Here is a tiny trained network, its code and every weight. The questions are about switching its units off for an input and a class, where a switched-off unit gives its printed mean instead of its output.

import numpy as np


def w(rows, s, z=0):
    codes = np.array(rows[::2]) - 128.0
    scale = np.full(codes.shape[1], s)
    scale[-1] = z or s
    return codes * scale


def f(y):
    return y / 2 * (1 + np.tanh(0.7978845608 * (y + 0.044715 * y**3)))


def log_softmax(a):
    a = a - a.max(-1, keepdims=True)
    return a - np.log(np.exp(a).sum(-1, keepdims=True))


def net(x, mask):
    res = np.array(x, float).reshape(1, 4) / 4 @ E
    y = f(res @ A[0][:, :-1].T + A[0][:, -1])
    res = res + np.where(mask, y, B[0][:, -1]) @ B[0][:, :-1]
    return log_softmax(res[-1] @ U[:, :-1].T + U[:, -1])


A, B = {}, {}
E = w([
[2,164,41,190,156,72,209,47],'x0',
[100,90,119,182,133,250,96,141],'x1',
[74,254,85,101,210,162,69,215],'x2',
[94,168,167,254,68,119,198,195],'x3',
],0.0083)
A[0] = w([
[117,133,151,97,189,212,75,190,70],'N0',
[187,208,163,121,151,130,97,255,221],'N1',
[99,16,41,80,148,205,87,151,204],'N2',
[77,210,89,41,199,59,118,56,189],'N3',
[163,162,174,129,119,177,95,253,113],'N4',
[118,198,125,28,165,64,159,75,219],'N5',
[236,48,213,118,61,78,126,128,89],'N6',
[26,174,63,184,232,178,145,177,188],'N7',
[134,150,207,170,58,61,243,130,240],'N8',
[193,218,112,69,193,192,72,239,147],'N9',
[122,72,112,217,50,111,198,80,210],'N10',
[139,106,82,61,185,119,86,108,187],'N11',
[76,54,171,160,32,54,195,133,142],'N12',
[188,1,119,76,103,236,38,87,168],'N13',
[196,28,129,103,93,157,72,118,121],'N14',
[60,175,73,198,136,94,220,113,254],'N15',
[145,193,148,109,202,159,19,180,194],'N16',
],0.0071,0.0039)
B[0] = w([
[93,166,188,154,86,146,93,143,183],'N0',
[67,176,157,103,116,92,44,197,225],'N1',
[185,220,159,173,109,209,120,70,190],'N2',
[94,63,63,100,207,96,60,89,216],'N3',
[93,150,198,122,92,159,68,197,204],'N4',
[80,67,57,81,172,104,82,157,201],'N5',
[186,64,172,175,113,144,177,216,205],'N6',
[127,193,50,173,169,175,187,201,246],'N7',
[94,69,69,147,37,67,72,131,213],'N8',
[47,186,200,48,150,118,86,135,234],'N9',
[81,81,198,196,41,127,189,79,212],'N10',
[176,120,75,94,179,125,84,84,182],'N11',
[102,50,145,171,57,85,149,101,193],'N12',
[255,146,213,110,185,180,121,61,228],'N13',
[188,69,207,155,119,123,157,99,191],'N14',
[65,86,43,159,87,153,144,59,242],'N15',
[69,194,152,106,138,117,60,111,219],'N16',
],0.0076,0.011)
U = w([
[80,139,26,63,202,69,69,57,232],'0',
[57,201,42,232,140,211,168,170,116],'1',
[22,74,142,201,31,102,159,1,120],'2',
[36,250,212,62,132,136,16,165,112],'3',
[64,93,163,133,174,145,188,181,2],'4',
[186,41,195,150,80,75,147,220,209],'5',
[204,127,196,95,176,200,80,35,168],'6',
],0.0072,0.004)

Each question gives the input, the list of numbers given to net, and the class t.
The units are the neurons (one row each of A and B). Each row of codes is followed by its name. A weight is (code - 128) times the scale printed after its matrix; where a second scale follows, it is the last column's (A, B and U).
mask holds one flag per neuron, in row order. A switched-off neuron (its flag False) gives its mean, the last column of its row in B, instead of its output. The means were averaged over made-up inputs and are rounded, as every weight is.
A unit's drop is (log p(t) with every unit on - log p(t) with that unit switched off) / (log p(t) with every unit on - log p(t) with every unit switched off).
The circuit of an input: a set's keep is (log p(t) with only the set's units on - log p(t) with every unit switched off) / (log p(t) with every unit on - log p(t) with every unit switched off). Starting from the 12 units with the biggest drops (on a tie, the unit counted first), units are removed one at a time, each time the one whose removal leaves the highest keep (on an exact tie, the one counted first), for as long as the keep stays at least 0.8.
units of the circuit, in order: the units of the circuit, biggest drop first
top k neurons: the k neurons with the biggest drops, biggest first
drop of u: that unit's drop, to one decimal
input [2,2,4,2], class 1: units of the circuit, in order -> N7
input [1,-3,-5,-5], class 6: units of the circuit, in order -> N13, N15
input [0,-7,0,1], class 0: top 2 neurons -> N10, N5
input [6,8,-3,-6], class 6: units of the circuit, in order -> N13, N2
input [-5,7,-3,3], class 6: top 2 neurons -> N13, N2
input [-8,8,-1,6], class 3: top 2 neurons -> N4, N1
input [0,-8,-8,-4], class 5: top 2 neurons -> N6, N15
input [0,-8,6,-1], class 0: top 2 neurons -> N3, N5
input [-3,-6,1,-6], class 0: top 2 neurons -> N5, N3
input [2,-5,6,3], class 0: drop of N15 -> 0.1
input [4,-2,5,2], class 0: drop of N6 -> 0.3
input [0,8,-3,0], class 6: drop of N13 -> 0.2
